Below are the code and all the weights of a small trained network. Each question names an input and a class and asks about switching units off, where a switched-off unit gives its printed mean instead of its output.

import numpy as np


def w(rows, s, z=0):
    codes = np.array(rows[::2]) - 128.0
    scale = np.full(codes.shape[1], s)
    scale[-1] = z or s
    return codes * scale


def norm(h):
    return h / np.sqrt((h * h).mean(-1, keepdims=True) + 1e-5)


def f(y):
    return np.maximum(y, 0)


def log_softmax(a):
    a = a - a.max(-1, keepdims=True)
    return a - np.log(np.exp(a).sum(-1, keepdims=True))


def net(x, mask):
    res = np.array(x, float).reshape(1, 8) / 4 @ E
    u = 0
    for l in range(4):
        y = f(norm(res) @ A[l][:, :-1].T + A[l][:, -1])
        res = res + np.where(mask[u : u + 7], y, B[l][:, -1]) @ B[l][:, :-1]
        u += 7
    return log_softmax(norm(res)[-1] @ U[:, :-1].T + U[:, -1])


A, B = {}, {}
E = w([
[155,57,112,108,160,166,130],'x0',
[178,110,148,165,68,122,149],'x1',
[136,167,204,123,151,190,82],'x2',
[129,66,144,189,146,83,148],'x3',
[164,175,120,102,155,167,112],'x4',
[60,172,127,134,61,121,171],'x5',
[136,126,176,89,154,186,254],'x6',
[74,69,52,148,151,151,136],'x7',
],0.0094)
A[0] = w([
[185,133,160,80,34,111,162,156],'L0N0',
[157,184,177,101,151,203,115,102],'L0N1',
[134,93,151,159,129,76,51,131],'L0N2',
[140,75,108,169,161,63,63,5],'L0N3',
[110,122,187,252,143,147,131,63],'L0N4',
[145,211,170,160,122,143,157,86],'L0N5',
[142,69,156,140,140,83,165,250],'L0N6',
],0.017,0.0027)
B[0] = w([
[127,205,176,251,161,191,145,242],'L0N0',
[121,142,181,30,125,186,138,254],'L0N1',
[187,108,107,192,122,62,75,232],'L0N2',
[198,96,63,54,26,125,167,230],'L0N3',
[152,105,191,173,23,73,129,193],'L0N4',
[186,136,102,66,41,74,122,222],'L0N5',
[140,75,136,106,157,192,153,230],'L0N6',
],0.015,0.0085)
A[1] = w([
[58,30,147,100,99,195,84,72],'L1N0',
[65,174,57,183,87,97,97,92],'L1N1',
[102,250,128,136,106,14,106,93],'L1N2',
[166,124,116,182,198,82,125,6],'L1N3',
[110,135,203,158,133,92,50,19],'L1N4',
[71,112,43,141,45,211,83,143],'L1N5',
[47,227,153,79,115,49,134,136],'L1N6',
],0.016,0.0024)
B[1] = w([
[79,225,91,119,193,84,203,211],'L1N0',
[111,62,82,114,115,204,168,206],'L1N1',
[113,68,34,75,161,253,102,254],'L1N2',
[71,127,127,123,113,200,179,139],'L1N3',
[123,125,103,136,235,32,97,166],'L1N4',
[81,169,36,194,120,89,85,228],'L1N5',
[43,153,215,104,82,233,62,233],'L1N6',
],0.014,0.0066)
A[2] = w([
[57,188,84,162,121,101,101,150],'L2N0',
[134,211,85,134,117,74,21,254],'L2N1',
[210,175,125,151,130,90,204,236],'L2N2',
[187,136,146,140,108,193,124,152],'L2N3',
[11,79,183,155,92,139,170,144],'L2N4',
[75,182,129,85,136,131,60,17],'L2N5',
[163,250,134,83,86,109,77,104],'L2N6',
],0.016,0.002)
B[2] = w([
[107,164,35,134,97,118,149,183],'L2N0',
[212,18,140,142,191,112,128,214],'L2N1',
[1,95,147,135,113,92,108,229],'L2N2',
[56,134,130,155,119,167,101,254],'L2N3',
[211,158,206,89,124,95,186,197],'L2N4',
[221,124,104,137,64,111,139,206],'L2N5',
[144,205,158,112,184,105,75,241],'L2N6',
],0.017,0.0084)
A[3] = w([
[149,135,91,159,205,68,214,2],'L3N0',
[159,144,87,31,171,142,158,148],'L3N1',
[73,158,214,167,165,105,150,66],'L3N2',
[70,70,128,128,254,112,193,49],'L3N3',
[109,204,125,198,48,87,180,121],'L3N4',
[120,142,169,251,130,57,155,35],'L3N5',
[179,104,156,162,193,118,54,66],'L3N6',
],0.016,0.0024)
B[3] = w([
[210,182,177,86,110,247,89,204],'L3N0',
[93,132,116,129,165,69,220,254],'L3N1',
[217,179,99,165,18,84,58,241],'L3N2',
[115,176,148,30,14,96,46,235],'L3N3',
[36,36,185,125,250,118,146,239],'L3N4',
[114,65,149,199,153,159,254,208],'L3N5',
[12,123,166,160,194,107,131,205],'L3N6',
],0.015,0.0062)
U = w([
[183,178,77,120,174,88,102,2],'0',
[45,116,11,169,116,224,113,128],'1',
[158,85,179,127,245,77,36,136],'2',
[199,2,23,156,85,29,92,169],'3',
[146,218,245,46,73,175,119,174],'4',
[89,190,103,65,197,80,211,130],'5',
[83,66,219,246,97,97,199,152],'6',
[95,201,187,223,147,121,39,36],'7',
],0.013,0.0061)

Each question gives the input, the list of numbers given to net, and the class t.
The units are the neurons (one row each of A and B). Each row of codes is followed by its name. A weight is (code - 128) times the scale printed after its matrix; where a second scale follows, it is the last column's (A, B and U).
mask holds one flag per neuron, layer by layer. A switched-off neuron (its flag False) gives its mean, the last column of its row in B, instead of its output. The means were averaged over made-up inputs and are rounded, as every weight is.
A unit's drop is (log p(t) with every unit on - log p(t) with that unit switched off) / (log p(t) with every unit on - log p(t) with every unit switched off).
The circuit of an input: a set's keep is (log p(t) with only the set's units on - log p(t) with every unit switched off) / (log p(t) with every unit on - log p(t) with every unit switched off). Starting from the 12 units with the biggest drops (on a tie, the unit counted first), units are removed one at a time, each time the one whose removal leaves the highest keep (on an exact tie, the one counted first), for as long as the keep stays at least 0.8.
circuit, biggest first: the units of the circuit, biggest drop first
k most important neurons: the k neurons with the biggest drops, biggest first
k most important neurons of layer l: the k neurons of layer l with the biggest drops, biggest first
input [2,8,7,-5,-6,2,-7,-2], class 2: circuit, biggest first	(L1N4, L2N1)
input [3,1,-6,6,3,-4,0,-6], class 1: circuit, biggest first	(L2N3)
input [2,-7,-1,5,8,-4,2,3], class 4: circuit, biggest first	(L1N6, L1N2, L3N0)
input [2,1,-7,-2,-2,-1,8,8], class 4: 3 most important neurons	(L3N3, L3N0, L0N3)
input [8,6,-4,4,6,0,6,-8], class 6: 4 most important neurons	(L0N0, L1N2, L2N6, L1N6)
input [-1,-5,1,7,3,5,4,0], class 6: 2 most important neurons	(L0N1, L0N6)
input [5,-8,-6,-6,-8,-3,7,6], class 5: 3 most important neurons	(L1N0, L0N0, L2N0)
input [-1,-1,1,5,-6,-7,2,6], class 3: 2 most important neurons of layer 0	(L0N3, L0N0)
input [-4,-4,4,2,-1,5,-5,-3], class 3: 2 most important neurons of layer 1	(L1N4, L1N2)
input [2,4,-3,6,7,3,5,5], class 4: 2 most important neurons	(L3N3, L0N6)
input [2,4,-3,-8,-3,-3,-2,6], class 3: 2 most important neurons	(L2N1, L1N5)
input [4,-8,6,1,-3,-8,4,-1], class 5: 3 most important neurons of layer 0	(L0N1, L0N0, L0N4)
input [0,3,2,-8,-8,-3,3,4], class 5: 3 most important neurons of layer 0	(L0N2, L0N4, L0N6)
input [8,-6,2,2,2,1,6,-6], class 5: 3 most important neurons	(L0N1, L3N1, L0N0)
input [5,8,-2,8,1,-1,-4,-3], class 6: circuit, biggest first	(L1N2)
input [-1,8,5,5,6,3,-2,4], class 6: 2 most important neurons	(L0N4, L3N5)
input [5,6,-5,-6,1,5,5,7], class 6: 4 most important neurons	(L1N2, L3N4, L0N3, L0N1)
input [-6,-2,-6,5,-7,-4,7,3], class 4: circuit, biggest first	(L0N6, L3N3)
input [-2,5,-4,-3,-1,-7,5,-5], class 7: 2 most important neurons	(L0N0, L3N2)
input [5,7,3,-6,-2,0,-1,0], class 7: circuit, biggest first	(L0N0)
input [-2,4,7,7,-3,-6,-2,1], class 3: 3 most important neurons	(L0N3, L0N0, L0N2)
input [1,1,-4,-2,4,2,-2,-1], class 1: 2 most important neurons of layer 0	(L0N6, L0N1)
